Each row has two labels, one from each of two sets.
1.01, -0.47, 1.08, 1.43, -0.91, 0.67, 0.18, 2.14, 2.02, -0.19, -2.86, -2.28, -0.39, -0.25, -0.39, 2.29, -1.25, 0.29, -0.26, -0.01, -0.11, 1.81, 0.03, 1.59, -1.88, 0.55, 2.24, 1.91, -0.95, -1.77, -0.07, -3.08, 1.43  Cf/N
0.54, 0.07, 0.03, -0.75, -1.30, 0.23, -0.14, 1.76, 2.03, -0.41, -1.62, -0.16, 4.55, 1.00, -3.09, 1.67, -0.28, 1.54, -0.03, -0.71, 1.10, 0.91, 0.11, 1.13, 1.64, 2.97, 1.89, 5.26, -2.31, -0.75, 1.90, -1.61, 1.32  JT/N
1.09, 0.17, 1.10, 0.64, -0.20, 1.86, -0.66, 0.41, 0.64, 0.58, -4.08, -0.68, 1.44, 1.54, -1.14, 2.85, -1.18, 0.42, 0.17, 0.50, 0.57, 1.99, 0.33, 1.35, -0.85, 2.61, 2.33, 3.40, -1.60, -1.71, -0.32, -3.95, 1.60  Cf/N
1.63, -0.42, 2.66, 1.35, -0.59, 1.92, -0.82, 2.60, 1.39, -0.18, -4.18, -2.76, -0.11, -0.94, -0.95, 2.90, -0.75, 0.76, -0.29, -0.47, 0.73, 1.22, -0.91, 1.53, -1.75, 2.04, 2.34, 2.60, -1.05, -2.03, -0.06, -3.32, 1.33  Jd/N
-0.72, -0.98, 0.65, 1.75, 0.27, -0.50, -1.13, 0.53, -0.19, -1.45, 1.31, -3.38, 0.44, -1.64, -0.51, 0.50, -0.57, -0.45, -0.21, -0.32, -0.66, 0.32, -0.42, 0.40, -3.11, -0.61, 0.76, -0.44, -0.74, -0.94, -0.83, -1.12, -0.12  Cf/M
2.05, -1.17, 1.91, 2.08, -0.91, 1.13, 0.72, 2.48, 1.70, 0.04, -3.10, -2.89, -1.41, -1.19, 1.12, 3.17, -1.16, 0.33, -0.75, -0.93, -0.69, 2.61, -0.28, 1.80, -1.74, 1.32, 4.31, 1.21, -1.07, -1.60, 0.32, -2.32, 3.60  Jd/N
-0.11, 1.15, 1.63, 1.02, -0.78, 0.32, 0.72, 5.07, 2.53, -1.51, 1.03, -2.56, 1.97, -1.93, -3.94, 1.33, -0.44, 2.96, -0.76, -1.16, 0.18, -0.16, -0.69, 1.24, -2.38, 1.53, 1.63, 4.60, 0.43, -1.30, -1.32, -4.33, 1.50  JT/P
-1.19, 2.34, -1.54, -1.52, -0.15, 1.48, -1.78, 0.98, 1.15, -1.46, -0.13, 1.50, 3.21, 0.10, -4.01, -1.22, -0.72, 0.95, 1.14, 0.28, 1.65, -1.30, -0.71, 4.51, 0.96, 2.58, -0.02, 5.66, -0.17, -0.70, -1.21, -2.77, 1.50  JT/P
-0.57, 2.08, 0.53, 0.05, -0.17, 4.12, -2.46, 0.46, 0.04, -1.00, 0.15, 1.90, -2.67, 0.44, -4.84, 0.19, -1.50, 5.01, -0.86, -3.10, 2.10, -3.12, -2.71, 0.23, -1.66, 3.48, 0.29, 1.40, -0.33, -2.49, -2.37, -4.46, -3.10  JT/S
-1.69, 0.83, -0.57, -1.11, -0.33, -0.25, -1.11, 0.93, 0.41, -0.51, -2.22, 1.08, 3.24, 1.46, -1.28, 0.61, -0.12, -1.14, 0.50, 2.37, -0.43, 0.86, 0.93, 1.45, 2.55, 1.05, -0.74, 4.17, -0.96, 0.40, 1.76, -0.18, 1.98  JT/P
1.13, -0.04, 1.38, 0.98, -0.93, 2.08, -0.58, 2.31, 2.26, -1.09, -3.01, -2.91, 0.35, -1.09, -1.90, 2.66, -0.01, 0.95, -0.36, -0.72, 0.07, 1.90, -0.14, 2.53, -1.86, 1.67, 3.77, 3.37, 0.32, -1.62, -0.15, -3.83, 1.99  Jd/N
0.92, -0.11, 1.15, 0.71, -0.41, 2.42, -1.60, 0.95, 0.53, -0.67, -3.71, -1.44, -0.93, -0.25, -0.60, 1.94, -1.70, 0.04, 0.25, 0.98, -0.10, 1.10, 0.20, 1.41, -0.90, 2.02, 0.80, 2.41, -1.64, -0.78, -0.65, -2.99, 0.57  Cf/N
1.05, -1.08, 2.69, 2.03, 0.04, -0.61, -0.79, 2.99, 2.28, -0.32, -1.02, -3.66, 1.40, -0.17, -2.02, 2.89, -0.88, 1.30, -0.68, -1.70, 0.18, 1.03, 0.37, 1.15, -3.76, 1.79, 2.75, 1.46, -1.10, -2.25, -1.15, -5.31, 1.17  Jd/S
0.01, 2.13, -1.01, -1.51, -0.91, 0.37, 0.12, 0.56, 0.29, 0.34, 1.73, 0.90, 4.52, 0.82, -4.01, -0.34, -0.32, 2.41, -0.25, -2.28, 1.19, -0.70, -0.55, -0.25, 1.11, 1.39, 0.56, 2.61, -0.23, -0.95, 0.14, -1.99, 0.99  JT/P
1.04, 0.63, 0.60, 0.17, -2.57, 1.22, -0.33, 1.11, 2.31, -0.84, -2.06, -0.68, 2.50, 0.19, -3.01, 2.93, -0.04, 2.75, -1.02, -2.41, 1.51, -0.25, -0.97, 1.24, -0.17, 2.44, 2.20, 3.23, -0.58, -1.87, -0.07, -2.77, 1.30  JT/N
1.72, -2.30, 1.09, 1.04, -0.42, -2.31, 2.21, 2.21, 0.78, 0.57, 1.69, -2.93, 2.00, -0.52, -1.97, 1.78, 0.10, 2.34, -1.52, -2.30, -0.10, 0.69, -0.43, 0.55, -1.30, 0.65, 2.93, 0.06, 0.15, -1.66, 0.35, -2.09, 1.63  Jd/P
0.19, 0.86, -0.60, 1.53, -0.21, 0.81, -0.03, 0.44, 0.29, -2.01, 0.03, -1.66, 1.19, 0.27, -1.44, 0.43, -1.01, 0.63, 0.42, -1.46, 0.16, 0.37, -0.09, 0.32, -3.06, 0.84, 1.82, 1.24, -0.29, -0.81, -1.40, -4.57, -0.01  Cf/P
-0.24, 0.07, 2.09, 1.41, -0.70, -0.14, -2.85, 3.23, 2.24, -1.81, -0.13, -3.06, 2.94, -1.33, -3.04, 1.57, -0.52, 1.92, -0.32, -0.35, -0.08, 0.43, 0.06, 1.41, -2.76, 1.06, 1.67, 3.74, -0.39, -1.19, -0.48, -5.46, 1.97  Cf/P
0.56, 0.46, 0.76, 1.61, 0.08, 1.01, -0.29, 3.48, 4.24, -1.72, -1.04, -3.42, 1.74, -0.76, -3.53, 2.09, -1.77, 2.23, -1.43, -1.28, 0.63, 0.84, -0.60, 3.11, -3.36, 2.19, 2.98, 4.00, -0.97, -2.38, -1.33, -6.90, 1.47  Cf/P
0.68, -0.35, 1.72, 1.56, -0.47, 0.61, -1.95, 1.71, 1.53, 0.17, -2.42, -2.17, 2.34, -0.06, -1.72, 2.07, -0.66, 0.27, 0.37, -0.22, 0.82, 1.18, -0.17, 1.21, -1.69, 1.48, 1.96, 3.90, -1.16, -1.76, -0.42, -5.13, 1.19  Cf/N
0.37, 0.13, 1.96, 0.32, -0.39, 1.66, -0.80, 1.27, 0.32, -0.24, -4.28, -0.39, -1.11, -0.95, -0.08, 1.96, -0.72, -0.08, 0.80, 1.77, 0.41, 1.45, -1.25, 1.83, -0.33, 0.99, -0.58, 2.77, -0.84, -0.34, -0.23, -0.33, 0.84  Cf/N
0.41, 0.24, 2.40, 1.35, 0.16, 0.10, -1.07, 2.72, 1.35, -2.15, -0.25, -2.21, 0.30, 2.10, -2.73, 1.32, -0.86, 0.74, -1.97, 0.22, -0.04, 1.01, -0.71, 1.52, -2.30, 1.16, 0.91, 3.87, -0.46, 1.81, -1.21, -5.69, 0.69  Cf/P
0.52, 0.19, 0.85, 0.73, -0.98, -0.81, 1.16, 2.89, 1.61, -1.53, -1.20, -3.72, 2.99, -0.58, -1.90, 1.71, -0.86, -0.03, 0.07, 0.21, -0.33, 2.17, 0.11, 2.65, -1.36, 0.23, 3.17, 3.96, 0.40, -0.88, 0.97, -3.13, 3.11  Cf/P
-0.68, 1.33, 0.76, 0.16, -0.28, 2.86, -1.84, 1.34, 0.27, -0.85, -4.08, 0.91, 0.57, -0.48, -1.63, 0.93, -1.63, -0.58, 0.66, 2.28, -0.28, 0.76, 0.45, 1.27, 1.72, 1.83, -0.07, 5.23, -1.05, 0.15, 0.42, -1.57, 0.64  JT/P
0.11, 0.80, 1.39, 0.51, -0.41, 0.96, -1.26, 3.77, 1.47, -3.41, -1.66, -1.92, 1.55, -1.98, -2.60, 1.10, -1.46, 1.04, -0.23, 1.03, 0.43, 1.31, -0.22, 2.25, -3.74, 2.08, 1.23, 4.45, 0.10, -0.29, -0.41, -4.54, 2.38  Cf/P
